Below is a small trained network, with its code and all its weights. Each question gives an input and a class and asks what happens when units are switched off, that is, made to give their printed mean instead of their output.

import numpy as np


def w(rows, s, z=0):
    codes = np.array(rows[::2]) - 128.0
    scale = np.full(codes.shape[1], s)
    scale[-1] = z or s
    return codes * scale


def norm(h):
    return h / np.sqrt((h * h).mean(-1, keepdims=True) + 1e-5)


def f(y):
    return np.maximum(y, 0)


def log_softmax(a):
    a = a - a.max(-1, keepdims=True)
    return a - np.log(np.exp(a).sum(-1, keepdims=True))


def net(x, mask):
    res = np.array(x, float).reshape(1, 6) / 4 @ E
    u = 0
    for l in range(4):
        y = f(norm(res) @ A[l][:, :-1].T + A[l][:, -1])
        res = res + np.where(mask[u : u + 11], y, B[l][:, -1]) @ B[l][:, :-1]
        u += 11
    return log_softmax(norm(res)[-1] @ U[:, :-1].T + U[:, -1])


A, B = {}, {}
E = w([
[33,86,129],'x0',
[128,128,127],'x1',
[28,253,185],'x2',
[129,130,127],'x3',
[127,128,128],'x4',
[92,163,34],'x5',
],0.0047)
A[0] = w([
[91,47,181,30],'0.n1',
[124,183,168,101],'0.n2',
[164,62,98,253],'0.n3',
[67,72,132,183],'0.n4',
[171,168,129,75],'0.n5',
[89,128,244,158],'0.n6',
[69,83,166,103],'0.n7',
[131,132,59,91],'0.n8',
[175,187,96,125],'0.n9',
[104,176,105,104],'0.n10',
[154,145,143,53],'0.n11',
],0.011,0.0044)
B[0] = w([
[87,58,209,165],'0.n1',
[80,161,130,190],'0.n2',
[112,22,28,253],'0.n3',
[103,74,174,206],'0.n4',
[2,40,218,151],'0.n5',
[91,224,164,252],'0.n6',
[61,129,217,179],'0.n7',
[97,138,116,165],'0.n8',
[166,224,112,181],'0.n9',
[139,102,143,172],'0.n10',
[145,114,184,133],'0.n11',
],0.0052,0.0058)
A[1] = w([
[50,77,95,3],'1.n1',
[69,118,74,48],'1.n2',
[207,232,145,65],'1.n3',
[141,48,120,160],'1.n4',
[187,109,193,234],'1.n5',
[86,134,120,56],'1.n6',
[118,63,76,153],'1.n7',
[103,218,114,84],'1.n8',
[154,142,72,118],'1.n9',
[183,215,2,110],'1.n10',
[63,229,145,175],'1.n11',
],0.008,0.0041)
B[1] = w([
[95,132,123,146],'1.n1',
[107,167,145,143],'1.n2',
[190,126,130,158],'1.n3',
[80,165,159,192],'1.n4',
[91,170,162,183],'1.n5',
[200,109,135,133],'1.n6',
[154,196,134,197],'1.n7',
[144,75,115,179],'1.n8',
[104,145,147,151],'1.n9',
[133,162,25,176],'1.n10',
[254,170,173,254],'1.n11',
],0.0081,0.0064)
A[2] = w([
[30,72,120,30],'2.n1',
[138,185,95,87],'2.n2',
[77,119,131,4],'2.n3',
[198,86,178,47],'2.n4',
[101,48,94,117],'2.n5',
[98,199,117,16],'2.n6',
[175,254,102,70],'2.n7',
[244,90,139,118],'2.n8',
[157,110,36,155],'2.n9',
[190,107,181,107],'2.n10',
[238,124,167,249],'2.n11',
],0.0086,0.002)
B[2] = w([
[84,91,110,172],'2.n1',
[150,77,163,174],'2.n2',
[134,131,80,139],'2.n3',
[111,213,89,154],'2.n4',
[69,167,210,173],'2.n5',
[96,78,129,160],'2.n6',
[90,77,161,254],'2.n7',
[148,168,221,179],'2.n8',
[64,168,183,197],'2.n9',
[93,159,138,178],'2.n10',
[2,150,141,236],'2.n11',
],0.0061,0.0053)
A[3] = w([
[105,52,122,15],'3.n1',
[63,188,171,158],'3.n2',
[149,101,159,59],'3.n3',
[219,173,136,46],'3.n4',
[196,161,157,138],'3.n5',
[79,175,159,197],'3.n6',
[110,92,157,83],'3.n7',
[100,71,169,88],'3.n8',
[163,12,153,34],'3.n9',
[141,107,38,251],'3.n10',
[214,237,150,109],'3.n11',
],0.011,0.0025)
B[3] = w([
[106,124,155,143],'3.n1',
[174,9,88,254],'3.n2',
[94,130,96,129],'3.n3',
[198,169,66,146],'3.n4',
[117,135,97,162],'3.n5',
[202,97,58,234],'3.n6',
[117,154,105,147],'3.n7',
[165,238,103,160],'3.n8',
[120,102,179,136],'3.n9',
[59,254,187,159],'3.n10',
[96,122,54,202],'3.n11',
],0.0066,0.0093)
U = w([
[184,37,90,253],'0',
[212,227,179,88],'1',
[71,226,65,117],'2',
[208,182,28,36],'3',
[43,69,184,103],'4',
[124,150,250,100],'5',
[15,110,73,61],'6',
],0.019,0.004)

Each question gives the input, the list of numbers given to net, and the class t.
The units are the neurons (one row each of A and B). Each row of codes is followed by its name. A weight is (code - 128) times the scale printed after its matrix; where a second scale follows, it is the last column's (A, B and U).
mask holds one flag per neuron, layer by layer. A switched-off neuron (its flag False) gives its mean, the last column of its row in B, instead of its output. The means were averaged over made-up inputs and are rounded, as every weight is.
A unit's drop is (log p(t) with every unit on - log p(t) with that unit switched off) / (log p(t) with every unit on - log p(t) with every unit switched off).
The circuit of an input: a set's keep is (log p(t) with only the set's units on - log p(t) with every unit switched off) / (log p(t) with every unit on - log p(t) with every unit switched off). Starting from the 12 units with the biggest drops (on a tie, the unit counted first), units are removed one at a time, each time the one whose removal leaves the highest keep (on an exact tie, the one counted first), for as long as the keep stays at least 0.8.
units of the circuit, in order: the units of the circuit, biggest drop first
top k neurons: the k neurons with the biggest drops, biggest first
top k neurons in layer l: the k neurons of layer l with the biggest drops, biggest first
input [0,-1,3,3,2,0], class 1: top 3 neurons in layer 2 -> 2.n8, 2.n7, 2.n11
input [2,-2,-4,6,2,2], class 6: units of the circuit, in order -> 1.n11
input [8,-7,1,8,-1,2], class 0: units of the circuit, in order -> 2.n11, 3.n2
input [-5,7,-1,-7,5,3], class 2: top 3 neurons -> 1.n10, 0.n9, 3.n10
input [-6,-8,0,-3,-7,4], class 2: top 2 neurons -> 1.n10, 0.n6
input [0,1,3,-8,5,6], class 3: units of the circuit, in order -> 1.n11, 1.n4
input [-8,-1,-1,-7,-8,3], class 2: top 2 neurons -> 1.n10, 0.n9
input [0,-1,6,-2,-3,0], class 1: top 2 neurons -> 1.n11, 0.n3
input [3,7,-3,-1,-1,-6], class 4: units of the circuit, in order -> 1.n11, 0.n1
input [1,8,-5,-5,-4,-7], class 4: top 4 neurons in layer 0 -> 0.n1, 0.n3, 0.n9, 0.n6
input [3,5,3,-8,-7,-3], class 5: top 2 neurons in layer 0 -> 0.n3, 0.n6
input [2,5,-7,-7,4,2], class 6: units of the circuit, in order -> 1.n11, 2.n5
input [-1,-1,7,5,4,1], class 3: top 2 neurons -> 1.n11, 3.n11
input [2,3,5,0,3,7], class 0: top neuron -> 2.n7
input [1,4,-5,6,7,3], class 6: top 2 neurons in layer 1 -> 1.n11, 1.n4
input [5,-8,8,-6,-7,3], class 0: top 3 neurons -> 3.n2, 3.n6, 3.n10
input [-1,2,7,8,-4,6], class 3: top 2 neurons -> 1.n11, 0.n3
input [-7,-5,-1,-5,-4,5], class 2: top 2 neurons in layer 1 -> 1.n10, 1.n11
input [8,7,6,-7,-1,-3], class 5: top 2 neurons -> 1.n11, 0.n3
input [4,1,3,7,-6,0], class 5: top 2 neurons -> 0.n3, 1.n11
input [0,6,6,-4,3,-5], class 1: units of the circuit, in order -> 1.n11
input [0,-6,1,-8,8,7], class 3: top 3 neurons -> 1.n10, 0.n3, 1.n11
